Here is a tiny trained network, its code and every weight. The questions are about switching its units off for an input and a class, where a switched-off unit gives its printed mean instead of its output.

import numpy as np


def w(rows, s, z=0):
    codes = np.array(rows[::2]) - 128.0
    scale = np.full(codes.shape[1], s)
    scale[-1] = z or s
    return codes * scale


def f(y):
    return np.maximum(y, 0)


def log_softmax(a):
    a = a - a.max(-1, keepdims=True)
    return a - np.log(np.exp(a).sum(-1, keepdims=True))


def net(x, mask):
    res = np.array(x, float).reshape(1, 4) / 4 @ E
    y = f(res @ A[0][:, :-1].T + A[0][:, -1])
    res = res + np.where(mask, y, B[0][:, -1]) @ B[0][:, :-1]
    return log_softmax(res[-1] @ U[:, :-1].T + U[:, -1])


A, B = {}, {}
E = w([
[194,141,95,160,58,156,203,175,144,30],'x0',
[106,192,38,191,232,108,175,123,36,150],'x1',
[31,165,52,93,53,83,160,71,58,147],'x2',
[110,88,110,83,129,200,32,254,30,41],'x3',
],0.0065)
A[0] = w([
[160,104,175,158,172,193,99,214,135,117,183],'neuron 0',
[171,70,181,129,117,190,95,161,157,107,236],'neuron 1',
[137,165,117,193,153,58,207,15,176,191,146],'neuron 2',
[1,161,143,104,184,88,87,52,71,228,159],'neuron 3',
[76,162,57,111,125,130,131,161,33,124,217],'neuron 4',
[88,151,62,136,170,115,127,155,17,115,206],'neuron 5',
[151,71,177,106,89,105,144,101,208,117,238],'neuron 6',
[141,137,53,129,96,139,215,128,82,58,252],'neuron 7',
[137,223,112,225,193,75,206,82,158,173,169],'neuron 8',
[110,135,141,122,100,101,148,66,199,169,211],'neuron 9',
[221,124,145,158,160,175,139,189,143,83,151],'neuron 10',
],0.0065,0.0025)
B[0] = w([
[147,78,155,80,209,168,23,231,206,238,222],'neuron 0',
[191,110,192,83,103,164,90,152,212,161,221],'neuron 1',
[233,199,171,169,66,176,194,137,109,137,251],'neuron 2',
[166,74,64,73,154,49,172,28,142,138,255],'neuron 3',
[64,164,109,71,128,74,138,222,134,72,220],'neuron 4',
[75,108,95,49,146,59,138,156,129,88,228],'neuron 5',
[209,149,195,97,2,113,179,113,169,56,206],'neuron 6',
[85,181,124,148,119,111,102,227,110,87,207],'neuron 7',
[221,170,129,194,109,213,118,142,120,188,239],'neuron 8',
[189,125,133,73,70,109,163,86,139,127,207],'neuron 9',
[136,76,169,65,152,94,76,152,213,145,210],'neuron 10',
],0.0066,0.0077)
U = w([
[155,110,102,165,205,158,104,102,111,167,117],'0',
[147,115,127,79,94,88,158,79,153,116,124],'1',
[23,56,189,255,169,186,109,72,76,86,2],'2',
[28,67,177,224,183,220,113,58,79,68,3],'3',
[36,54,153,230,168,201,110,71,98,82,8],'4',
[15,119,69,100,180,70,124,147,66,84,142],'5',
[143,182,134,194,79,202,144,161,104,119,139],'6',
[118,80,153,87,143,148,22,172,180,133,155],'7',
],0.0098,0.008)

Each question gives the input, the list of numbers given to net, and the class t.
The units are the neurons (one row each of A and B). Each row of codes is followed by its name. A weight is (code - 128) times the scale printed after its matrix; where a second scale follows, it is the last column's (A, B and U).
mask holds one flag per neuron, in row order. A switched-off neuron (its flag False) gives its mean, the last column of its row in B, instead of its output. The means were averaged over made-up inputs and are rounded, as every weight is.
A unit's drop is (log p(t) with every unit on - log p(t) with that unit switched off) / (log p(t) with every unit on - log p(t) with every unit switched off).
The circuit of an input: a set's keep is (log p(t) with only the set's units on - log p(t) with every unit switched off) / (log p(t) with every unit on - log p(t) with every unit switched off). Starting from all 11 units, units are removed one at a time, each time the one whose removal leaves the highest keep (on an exact tie, the one counted first), for as long as the keep stays at least 0.8.
units of the circuit, in order: the units of the circuit, biggest drop first
k most important neurons: the k neurons with the biggest drops, biggest first
drop of u: that unit's drop, to one decimal
input [2,8,4,-4], class 6: units of the circuit, in order : neuron 8
input [-5,1,-5,-2], class 0: units of the circuit, in order : neuron 4; neuron 5; neuron 10; neuron 7
input [-3,1,-6,-8], class 6: units of the circuit, in order : neuron 8; neuron 2
input [1,3,3,-5], class 6: units of the circuit, in order : neuron 8; neuron 2
input [8,0,3,-2], class 6: units of the circuit, in order : neuron 3; neuron 7
input [5,0,-6,-8], class 6: units of the circuit, in order : neuron 8; neuron 2
input [-5,-7,-2,-3], class 1: 3 most important neurons : neuron 6; neuron 0; neuron 9
input [7,8,8,-2], class 5: 3 most important neurons : neuron 5; neuron 4; neuron 6
input [6,7,-7,-1], class 7: 2 most important neurons : neuron 10; neuron 0
input [-2,-6,-8,-7], class 1: 3 most important neurons : neuron 6; neuron 9; neuron 2
input [0,8,-3,-3], class 6: drop of neuron 2 : 0.3
input [-8,2,-3,1], class 0: drop of neuron 6 : 0.2
input [-3,5,2,-8], class 6: drop of neuron 8 : 1.0
input [-2,0,-5,-7], class 6: drop of neuron 8 : 0.2
input [7,3,-6,-1], class 7: most important neuron : neuron 10
